Here is a tiny trained network, its code and every weight. The questions are about switching its units off for an input and a class, where a switched-off unit gives its printed mean instead of its output.

import numpy as np


def w(rows, s, z=0):
    codes = np.array(rows[::2]) - 128.0
    scale = np.full(codes.shape[1], s)
    scale[-1] = z or s
    return codes * scale


def norm(h):
    return h / np.sqrt((h * h).mean(-1, keepdims=True) + 1e-5)


def f(y):
    return np.maximum(y, 0)


def log_softmax(a):
    a = a - a.max(-1, keepdims=True)
    return a - np.log(np.exp(a).sum(-1, keepdims=True))


def net(x, mask):
    res = np.array(x, float).reshape(1, 5) / 4 @ E
    u = 0
    for l in range(2):
        y = f(norm(res) @ A[l][:, :-1].T + A[l][:, -1])
        res = res + np.where(mask[u : u + 6], y, B[l][:, -1]) @ B[l][:, :-1]
        u += 6
    return log_softmax(norm(res)[-1] @ U[:, :-1].T + U[:, -1])


A, B = {}, {}
E = w([
[74,128,90,163,203,139,163,242,168,136,120],'x0',
[198,199,109,115,151,60,68,152,203,154,87],'x1',
[122,178,139,192,97,133,53,149,38,36,7],'x2',
[132,126,126,127,132,128,125,128,125,127,131],'x3',
[128,126,121,129,129,139,126,124,127,143,112],'x4',
],0.012)
A[0] = w([
[91,124,121,207,128,130,107,127,100,132,143,39],'0.n1',
[162,116,29,93,112,54,105,95,254,152,123,64],'0.n2',
[165,203,112,114,157,91,62,118,210,150,122,117],'0.n3',
[139,159,167,173,137,163,149,237,84,145,125,51],'0.n4',
[130,89,138,52,119,125,65,26,189,155,163,3],'0.n5',
[169,174,177,125,165,56,22,155,179,175,96,47],'0.n6',
],0.0077,0.0054)
B[0] = w([
[130,102,124,121,123,119,140,140,105,87,86,146],'0.n1',
[124,48,235,127,85,76,186,187,139,168,222,239],'0.n2',
[170,41,154,181,102,52,24,169,131,180,136,253],'0.n3',
[170,70,142,102,197,234,162,125,155,65,59,181],'0.n4',
[194,174,235,180,203,128,215,91,96,137,103,196],'0.n5',
[150,227,55,64,165,231,254,83,117,87,98,237],'0.n6',
],0.0079,0.0065)
A[1] = w([
[67,73,65,112,166,137,161,204,209,128,151,4],'1.n1',
[82,136,112,187,160,126,118,248,142,118,117,137],'1.n2',
[102,102,144,81,138,178,202,72,121,132,183,56],'1.n3',
[167,168,97,123,119,90,103,137,146,95,81,82],'1.n4',
[62,76,140,189,111,130,101,100,84,56,84,78],'1.n5',
[176,126,92,190,156,115,82,120,178,99,94,142],'1.n6',
],0.013,0.0038)
B[1] = w([
[29,184,174,154,46,129,7,144,38,172,173,255],'1.n1',
[204,65,36,111,215,119,220,113,187,122,67,252],'1.n2',
[131,177,37,128,174,149,98,80,189,40,12,238],'1.n3',
[8,179,102,96,118,151,84,90,100,122,76,200],'1.n4',
[156,88,189,168,98,124,133,155,132,185,222,240],'1.n5',
[135,149,140,67,86,99,151,114,126,79,182,200],'1.n6',
],0.013,0.0099)
U = w([
[151,162,49,100,197,134,185,81,170,53,39,255],'0',
[160,100,222,192,37,154,108,96,93,104,206,141],'1',
[4,157,87,175,166,186,44,125,107,134,110,73],'2',
[165,25,128,180,179,176,232,220,84,104,127,99],'3',
[211,146,228,93,130,73,193,79,176,169,170,82],'4',
[111,227,145,51,42,89,82,111,53,90,105,108],'5',
[107,115,106,105,143,56,100,229,141,233,184,90],'6',
],0.021,0.0054)

Each question gives the input, the list of numbers given to net, and the class t.
The units are the neurons (one row each of A and B). Each row of codes is followed by its name. A weight is (code - 128) times the scale printed after its matrix; where a second scale follows, it is the last column's (A, B and U).
mask holds one flag per neuron, layer by layer. A switched-off neuron (its flag False) gives its mean, the last column of its row in B, instead of its output. The means were averaged over made-up inputs and are rounded, as every weight is.
A unit's drop is (log p(t) with every unit on - log p(t) with that unit switched off) / (log p(t) with every unit on - log p(t) with every unit switched off).
The circuit of an input: a set's keep is (log p(t) with only the set's units on - log p(t) with every unit switched off) / (log p(t) with every unit on - log p(t) with every unit switched off). Starting from all 12 units, units are removed one at a time, each time the one whose removal leaves the highest keep (on an exact tie, the one counted first), for as long as the keep stays at least 0.8.
circuit, biggest first: the units of the circuit, biggest drop first
most important unit: the unit with the biggest drop
top k neurons: the k neurons with the biggest drops, biggest first
k most important neurons of layer l: the k neurons of layer l with the biggest drops, biggest first
drop of u: that unit's drop, to one decimal
input [-1,-7,0,-2,8], class 0: circuit, biggest first -> (1.n3)
input [2,4,-2,-3,8], class 6: top 2 neurons -> (0.n3; 0.n2)
input [0,1,-1,-5,-5], class 4: circuit, biggest first -> (1.n1; 1.n2)
input [0,8,2,1,8], class 5: 4 most important neurons of layer 1 -> (1.n2; 1.n3; 1.n4; 1.n6)
input [7,1,0,-4,1], class 6: top 2 neurons -> (1.n1; 1.n3)
input [7,0,1,-1,-2], class 3: circuit, biggest first -> (1.n3; 0.n4)
input [0,8,3,-2,2], class 5: top 2 neurons -> (1.n3; 1.n2)
input [3,5,0,7,-8], class 6: top 4 neurons -> (0.n2; 1.n3; 0.n3; 1.n1)
input [-2,-3,1,7,3], class 1: top 2 neurons -> (0.n6; 1.n5)
input [1,0,-7,-6,-6], class 2: circuit, biggest first -> (1.n3; 1.n1)
input [3,-7,0,-1,-2], class 2: 2 most important neurons of layer 1 -> (1.n1; 1.n3)
input [1,5,0,-5,6], class 6: top 3 neurons -> (0.n3; 0.n2; 1.n3)
input [0,-4,1,5,0], class 1: top 4 neurons -> (1.n5; 0.n6; 1.n2; 0.n2)
input [0,-8,2,-3,3], class 1: circuit, biggest first -> (1.n5)
input [4,0,-6,8,8], class 2: 3 most important neurons of layer 1 -> (1.n1; 1.n3; 1.n5)
input [-5,5,-1,3,-3], class 4: top 2 neurons -> (0.n3; 1.n1)
input [0,5,1,3,4], class 5: top 3 neurons -> (0.n6; 1.n2; 0.n3)
input [-7,6,-1,3,6], class 4: top 3 neurons -> (1.n1; 0.n2; 0.n3)
input [2,7,0,-8,-5], class 6: top 2 neurons -> (0.n2; 1.n3)
input [7,-3,3,2,0], class 3: most important unit -> 1.n2
input [-4,0,3,2,8], class 1: 2 most important neurons of layer 1 -> (1.n5; 1.n3)
input [-1,-6,0,7,-8], class 0: top 3 neurons -> (1.n3; 0.n3; 1.n1)
input [-6,-7,-5,-4,7], class 0: drop of 1.n3 -> 0.2
input [-2,-8,-4,1,3], class 0: drop of 1.n3 -> 0.3
